[128 = 0]
[113 141 164 126 141  34 127  91  57 156 138  87 120 177 121 149  96 155
  99 129 110 151 141 112 133  99 220 119 119 101 111 132 142 117 120 151
 153 150 137 135 161 121 124 123 109 133 137 144 126 141 161 140 170 113
 214 136 111 160]	8
[106 131 178 126 143 111 138  90 100 131 139 117 125 116 124 180 114 152
 123 126 139 123 133 101 132 120 153 154 123 135  72 141  56 118 112 123
 143 145 122 152 205 143 145 107 127 119 132 205 126 130  98 130 134 117
 105 117 130 150]	0
[102 131 154 115 114 126 128  96 116 174  20  96 128 139  81 156 142 155
  79 118 159 125 133 121 139 171 187 111 121 138 159 135 101 119 130 147
 154 131 154 105 132  91  99 129 127 141 137 123  31 134 173 115 137 158
 193 158 132 135]	6
[151 115 218 132 120 156 129 159  63  87  95 131 161 100  28  94 131 129
  64 136 145 162 143 116 130  65 117 106 138  75 155 137 143 160 158 118
 139 110 117 112 164 126  74 152 110 123 110  51  63 118 177 124 164 143
 158 175 139  96]	8
[141 124 141 109 147  90 112  96 157 244 126 155  79 102 121 143 139 170
   3 106 103 176 142  91 147 173 255 110 103 127 125 139  19  75 134 182
 148 149 117 118  41 211 174 131 136 146 181 133  31 127 129 108 144 121
  43 116 135 164]	6
[104 144 169 132 105 154 118 115 109 213  97 110 141 175  42 192 149 154
 144 125 122 160 128 123 138 165 114 103 104 133 158 130 158 125 110 154
 143 141 154 117 179  89 138 129 138 161 139 110  79 123 142 152 110 154
 189 239 113 133]	9
[111 117 129 130 111 119 126 109  39 122 113 132 143 103  91 114 119 126
 111 150 106 121 124 108 134 132  78 148 109 148 130 133 193 129 125 147
  99 156 137  88  97 211  99 132 113 144 125 103 137 125 112 136 137  98
 148 168 118  90]	9
[100 154 123 126 121 127 121 111 120 190 147 110 100 132 132 191 120 144
 170 138  96 154 123 135 133 157  82 125 112 197 139 137  82 112 135 138
 131 122 141 122 124 195 111 114 136 139 165 190 115 114 165 131 105 144
 160 145 120 164]	3
[107 131 171 128 124  99 127 119  48 203  71 143 121 128  90 166 118 152
 163 134  81 164 130 133 133 124 190 150 104 132 136 142  94 154 115 152
 123 149 137 127 125 139  51 137 115 146 145 156  94 134 128 120 141 109
 151 166 118 126]	6
[109 132 144 124 126 126 119 118  81 214 123 132 104 143  98 217 143 154
 147 118  82 158 124 116 137 167 188 122 105 165 115 123 130 127 115 159
 144 146 136 140  77 117 142 154 137 153 166 186  53 120 162 134 113 135
 128 188 123 170]	8
[111 134 154 126 116  82 129  86 163 114  93 113  88 109  94 155 116 137
 129 129 123 128 131 129 136 214 164 140 123 177 141 137  49 115 128 129
 132 129 148 137 119 137  64 120 112 128 142 127 127 134 157 116 142 143
 156 169 125 105]	2
[129 124 202 125 131  66 125 144 190 204  91 134 114 131  94 164 134 167
  93 121 121 128 150 120 133 142 143 123 131 181 125 146  21 127 127 116
 170 137 124 161 131 129 123 120 116 141 134 154  67 125 187 125 174 164
 178 139 129 124]	4
[112 128 190 122 122 118 124 101 145 146 105 171 122 125  96 118 107 144
 116 129 119  99 138 105 133  99 197 118 123 129 109 133 154 120 125 150
 118 153 119  92 186 129 102 108 121 129 106 194 116 110 126 106 134 113
 235 120 128 119]	7
[ 98 135 144 131 119  97 127  95 151 181 146 116 121  94 114 165 140 136
 150 149 102 142 125 119 146 215 137 159 119  97 143 130  34 130 124 141
 112 138 144 138  78 196  96 138 116 131 133 169 116 128 138 125 110 152
 185 131 112 128]	0
[111 112 128 126 117 133 130 113  85 160  58  84 133 130  86 160 115 136
 101 153 112 152 130 121 151 121 141 136 122 101 134 139  94 124 122 155
 132 131 141 109 104 142  35 115 110 141 142 157 103 137 131 121 172 124
 160 193 128 119]	9
[108 113 162 131 114 134 132 102 145 160  46  83 134 147  60 150 120 145
 102 148 135 138 143 122 125  97 102 118 128 177 157 146 124 144 140 101
 138 123 137 126 156 153  96 155 100 143 132 126  82 122 180 128 162 157
 191 166 128 103]	6
[123 129 201 131 128  45 126  96 134 171 156 118 106 148 102 133 110 169
 113 138 194 101 154 127 128  95 120 119 128 118 124 146 109 123 125 112
 152 128 118 132 126 126 163 134 137 144 123 224  99 134 140 128 147 135
 135 101 113 141]	3
[128 126 122 125 121 150 122 130 152 172  93 140 126 155  63 194 169 115
  57 139 117 142 119 120 121 159 114 118 132  77 155 126 118 121 132 130
 122 135 124 110  57 168 156 113 143 124 146 136  68 112 165 129  95 154
 103 145 131 110]	9
[115 138 154 126 135 120 124  79  24  90 129 102 152 104 124 108 112 150
  81 124 122 129 139 104 140 178 165 119 118  96 145 131  90 134 140 172
 124 117 145 167  99 139 105 130 111 138 119 105  70 133 143 117 108 154
 237 160 110 120]	4
[109 146 118 118 129  87 117 101  74 211  94 136  98 154  57 198 136 152
 150 130  90 174 130 110 145 161 207 126 108 154 138 134  71 135 120 162
 134 143 145 134  74 135 106  92 125 157 169 177  66 135 162 126 132 138
 131 212 117 156]	6
[123 136 148 121 117 136 124 125  92 135 195 102 126 113 177 177 126 142
 141 128 118 139 133 124 146  80 143 123 119 136 104 131 157 105 125 165
 138 128 129 118 110 124 115 125 128 135 137 136 120 135 117 131 156 133
  76 143 123 180]	8
[117 145 119 122 157 104 128 106   1 144  88 121 110 133  77 167 135 155
  68 138 114 137 121  98 136 131 172 135 111 126 145 132 117 139 130 165
 128 130 140 154  21 140 128 119 141 148 159 162  51 136 130 142 117 116
  57  81 114 154]	5
[114 125 132 142 122 170 123 134 154 201  88 120 149 182 124 193 139 137
 168 118  82 116 136  93 119 139 228 132 106 135 144 133  91 142 126 201
 112 127 120 139 128 151 125 147 115 130 118 190  62 124 156 119 134 118
 247 131 133 111]	3
[122 141 187 132 113 113 122 129 182 183  88 129 120 137  55 163 148 144
  97 138 122 163 126 137 147 117 139 118 127 103 145 130  84 147 122 146
 155 133 133  91  63 126 114 128 142 143 119 178  97 124 161 130 180 155
 169 214 137 124]	8
[ 96 134 155 143 120  93 134 123  62 187 112  99 116 122 149  99 138 142
 235 123  95  93 125 134 126 179  96 123 127 176 152 127 129 141 127 101
 137 132 143 159 119 101 140 128 123 128 115 123 159 139 143 140 112 127
 236 135 123  95]	6
